Below is a small trained network, with its code and all its weights. Each question gives an input and a target symbol and asks what happens when units are switched off, that is, made to give their printed mean instead of their output.

import numpy as np


def w(rows, s, z=0):
    codes = np.array(rows[::2]) - 128.0
    scale = np.full(codes.shape[1], s)
    scale[-1] = z or s
    return codes * scale


def norm(h):
    return h / np.sqrt((h * h).mean(-1, keepdims=True) + 1e-5)


def f(y):
    return np.maximum(y, 0)


def softmax(a):
    e = np.exp(a - a.max(-1, keepdims=True))
    return e / e.sum(-1, keepdims=True)


def log_softmax(a):
    a = a - a.max(-1, keepdims=True)
    return a - np.log(np.exp(a).sum(-1, keepdims=True))


def net(x, mask):
    ids = ['Ξβγεητ'.index(c) for c in x.split()]
    T = len(ids)
    res = E[ids] + P[:T]
    r = norm(res)
    for j in range(2):
        rows = slice(3 * j, 3 * j + 3)
        q, k, v = (r @ M[0][rows].T for M in (Q, K, V))
        z = softmax(np.where(np.tri(T) > 0, q @ k.T / 3**0.5, -1e9)) @ v
        o = O[0][rows]
        res = res + np.where(mask[j], z, o[:, -1]) @ o[:, :-1]
    y = f(norm(res) @ A[0][:, :-1].T + A[0][:, -1])
    res = res + np.where(mask[2:14], y, B[0][:, -1]) @ B[0][:, :-1]
    return log_softmax(norm(res)[-1] @ U[:, :-1].T + U[:, -1])


Q, K, V, O, A, B = {}, {}, {}, {}, {}, {}
E = w([
[149,111,102,130,170,71,150,194,167,133,148,160],'Ξ',
[137,22,217,80,60,215,143,149,35,95,146,135],'β',
[137,149,250,142,87,74,129,226,138,79,88,122],'γ',
[244,105,102,153,140,211,180,143,146,182,194,135],'ε',
[229,199,134,21,162,161,222,146,196,165,141,236],'η',
[63,139,175,47,210,200,76,224,166,185,43,139],'τ',
],0.012)
P = w([
[143,121,165,178,184,106,22,2,108,57,236,154],'0',
[166,50,78,69,113,158,129,131,86,123,65,197],'1',
[136,96,58,16,128,123,151,137,56,112,94,193],'2',
[196,122,168,96,109,159,162,196,123,199,120,201],'3',
[193,123,71,99,144,165,152,156,103,182,78,101],'4',
[145,142,134,62,170,167,168,151,148,194,132,144],'5',
[137,139,125,38,120,146,137,209,130,185,160,67],'6',
],0.0078)
Q[0] = w([
[67,166,127,189,129,69,56,43,162,120,94,75],'H0',
[72,133,88,200,76,2,24,47,133,133,82,76],'H0',
[124,105,122,147,196,208,171,210,84,177,39,113],'H0',
[154,200,74,182,42,43,191,73,148,70,170,115],'H1',
[249,43,100,4,143,110,173,177,110,183,189,130],'H1',
[53,89,24,167,138,151,151,103,68,152,76,156],'H1',
],0.0048)
K[0] = w([
[125,147,69,78,71,162,198,177,171,112,81,144],'H0',
[122,137,88,87,83,172,192,245,130,146,74,155],'H0',
[140,141,118,98,137,67,186,28,143,84,208,149],'H0',
[95,158,42,90,61,163,99,197,113,220,3,96],'H1',
[147,148,177,124,183,118,59,37,149,122,225,89],'H1',
[170,50,75,82,123,96,178,130,146,221,148,57],'H1',
],0.0052)
V[0] = w([
[87,2,89,21,137,170,92,74,68,196,133,161],'H0',
[202,133,123,226,39,86,181,125,132,130,177,46],'H0',
[85,94,180,64,149,130,214,186,203,211,19,110],'H0',
[128,146,93,38,104,70,243,107,98,108,168,254],'H1',
[40,140,65,155,197,161,17,74,145,185,207,124],'H1',
[234,123,28,123,119,248,130,113,79,241,180,176],'H1',
],0.0053)
O[0] = w([
[152,66,94,111,148,26,101,76,49,223,188,102,126],'H0',
[23,123,75,217,89,158,195,94,157,118,183,187,46],'H0',
[187,163,147,88,89,195,152,30,181,216,100,110,3],'H0',
[184,70,123,101,59,67,139,46,241,99,206,218,117],'H1',
[136,145,129,215,224,176,1,197,90,145,93,143,174],'H1',
[96,200,94,206,43,19,72,158,168,167,119,108,106],'H1',
],0.0065,0.007)
A[0] = w([
[170,78,52,102,151,190,180,103,108,160,118,171,14],'N0',
[121,179,181,136,140,33,53,104,116,95,95,124,121],'N1',
[137,145,48,121,74,112,205,72,165,175,75,141,102],'N2',
[145,86,143,76,178,245,177,133,77,138,132,107,4],'N3',
[145,71,60,142,202,144,226,204,147,119,97,87,120],'N4',
[117,174,153,140,155,184,210,89,125,204,76,32,74],'N5',
[75,122,127,166,59,52,113,159,149,160,116,123,128],'N6',
[161,168,156,79,132,103,226,144,163,137,41,129,146],'N7',
[82,47,167,104,66,136,254,111,41,91,134,28,125],'N8',
[146,64,105,135,114,77,166,109,106,206,183,51,122],'N9',
[104,111,89,218,151,60,118,169,73,113,230,92,138],'N10',
[193,79,157,144,126,32,117,99,171,169,135,92,198],'N11',
],0.0066,0.0023)
B[0] = w([
[89,164,109,186,219,101,9,152,67,103,117,188,175],'N0',
[200,46,100,144,120,112,2,110,64,60,163,196,182],'N1',
[104,134,157,66,133,174,152,171,217,195,81,177,141],'N2',
[136,209,89,169,179,148,151,71,104,40,121,128,255],'N3',
[66,139,201,60,192,189,138,153,139,109,215,214,231],'N4',
[99,105,155,127,174,133,205,216,116,145,103,93,159],'N5',
[103,161,98,199,164,108,139,107,106,95,120,159,182],'N6',
[63,125,113,132,172,150,145,117,142,233,148,91,220],'N7',
[56,160,129,116,110,165,192,132,213,196,33,120,201],'N8',
[130,97,174,95,179,233,114,158,147,107,174,179,163],'N9',
[84,171,144,72,161,153,200,124,109,216,189,98,215],'N10',
[143,76,102,123,126,196,81,200,113,53,142,141,203],'N11',
],0.0064,0.0065)
U = w([
[146,79,143,173,177,129,36,107,22,1,154,191,253],'Ξ',
[92,39,150,66,135,109,206,176,78,219,131,131,17],'β',
[75,175,167,103,133,164,205,88,190,154,112,76,219],'γ',
[60,175,99,223,94,46,128,111,76,136,108,97,28],'ε',
[165,61,106,105,70,75,98,84,209,99,101,116,123],'η',
[210,129,166,141,166,82,92,71,51,158,59,41,18],'τ',
],0.0058,0.0017)

Each question gives the input, a string of symbols that net reads in full, and the target symbol t.
The units are the heads (3 rows each of Q, K, V and O) and the neurons (one row each of A and B). Each row of codes is followed by its name. A weight is (code - 128) times the scale printed after its matrix; where a second scale follows, it is the last column's (O, A, B and U).
mask holds one flag per unit, heads first, then neurons. A switched-off unit (its flag False) gives its mean, the last column of its rows in O or B, instead of its output. The means were averaged over made-up inputs and are rounded, as every weight is.
A unit's drop is (log p(t) with every unit on - log p(t) with that unit switched off) / (log p(t) with every unit on - log p(t) with every unit switched off).
The circuit of an input: a set's keep is (log p(t) with only the set's units on - log p(t) with every unit switched off) / (log p(t) with every unit on - log p(t) with every unit switched off). Starting from the 12 units with the biggest drops (on a tie, the unit counted first), units are removed one at a time, each time the one whose removal leaves the highest keep (on an exact tie, the one counted first), for as long as the keep stays at least 0.8.
units of the circuit, in order: the units of the circuit, biggest drop first
most important unit: the unit with the biggest drop
k most important neurons: the k neurons with the biggest drops, biggest first
heads that matter: for each layer, one digit per head in row order, 1 if its drop is at least 0.15 and else 0, layers parted by /
drop of u: that unit's drop, to one decimal
input β τ β η γ, target β: units of the circuit, in order : (H1, N3)
input γ ε τ, target γ: most important unit : H0
input τ ε ε γ τ, target τ: units of the circuit, in order : (H0, H1)
input β η τ Ξ β, target β: units of the circuit, in order : (H0, N8)
input Ξ Ξ η γ Ξ γ τ, target Ξ: units of the circuit, in order : (H1, H0)
input γ Ξ Ξ Ξ τ β, target γ: units of the circuit, in order : (N8, H0)
input β γ η γ, target β: units of the circuit, in order : (H1, N8, H0)
input τ γ ε τ β ε, target τ: heads that matter : 11
input τ γ Ξ γ η, target τ: heads that matter : 10
input γ τ γ Ξ ε, target γ: units of the circuit, in order : (H1, H0)
input ε Ξ β η γ τ τ, target ε: units of the circuit, in order : (H1, H0)
input ε β η γ β γ, target ε: 2 most important neurons : (N6, N4)
input η β η γ ε γ β, target η: units of the circuit, in order : (H1, N4)
input Ξ τ γ β η, target Ξ: units of the circuit, in order : (H1, H0)
input τ η β, target τ: units of the circuit, in order : (H0)
input ε ε γ, target ε: 2 most important neurons : (N10, N4)
input γ η β, target γ: drop of N8 : 0.4
input β Ξ β, target β: drop of H0 : 0.5
input τ γ Ξ, target τ: drop of H0 : 0.7
input τ β γ η β β γ, target τ: drop of N11 : -0.1
input ε τ Ξ, target ε: most important neuron : (N10)
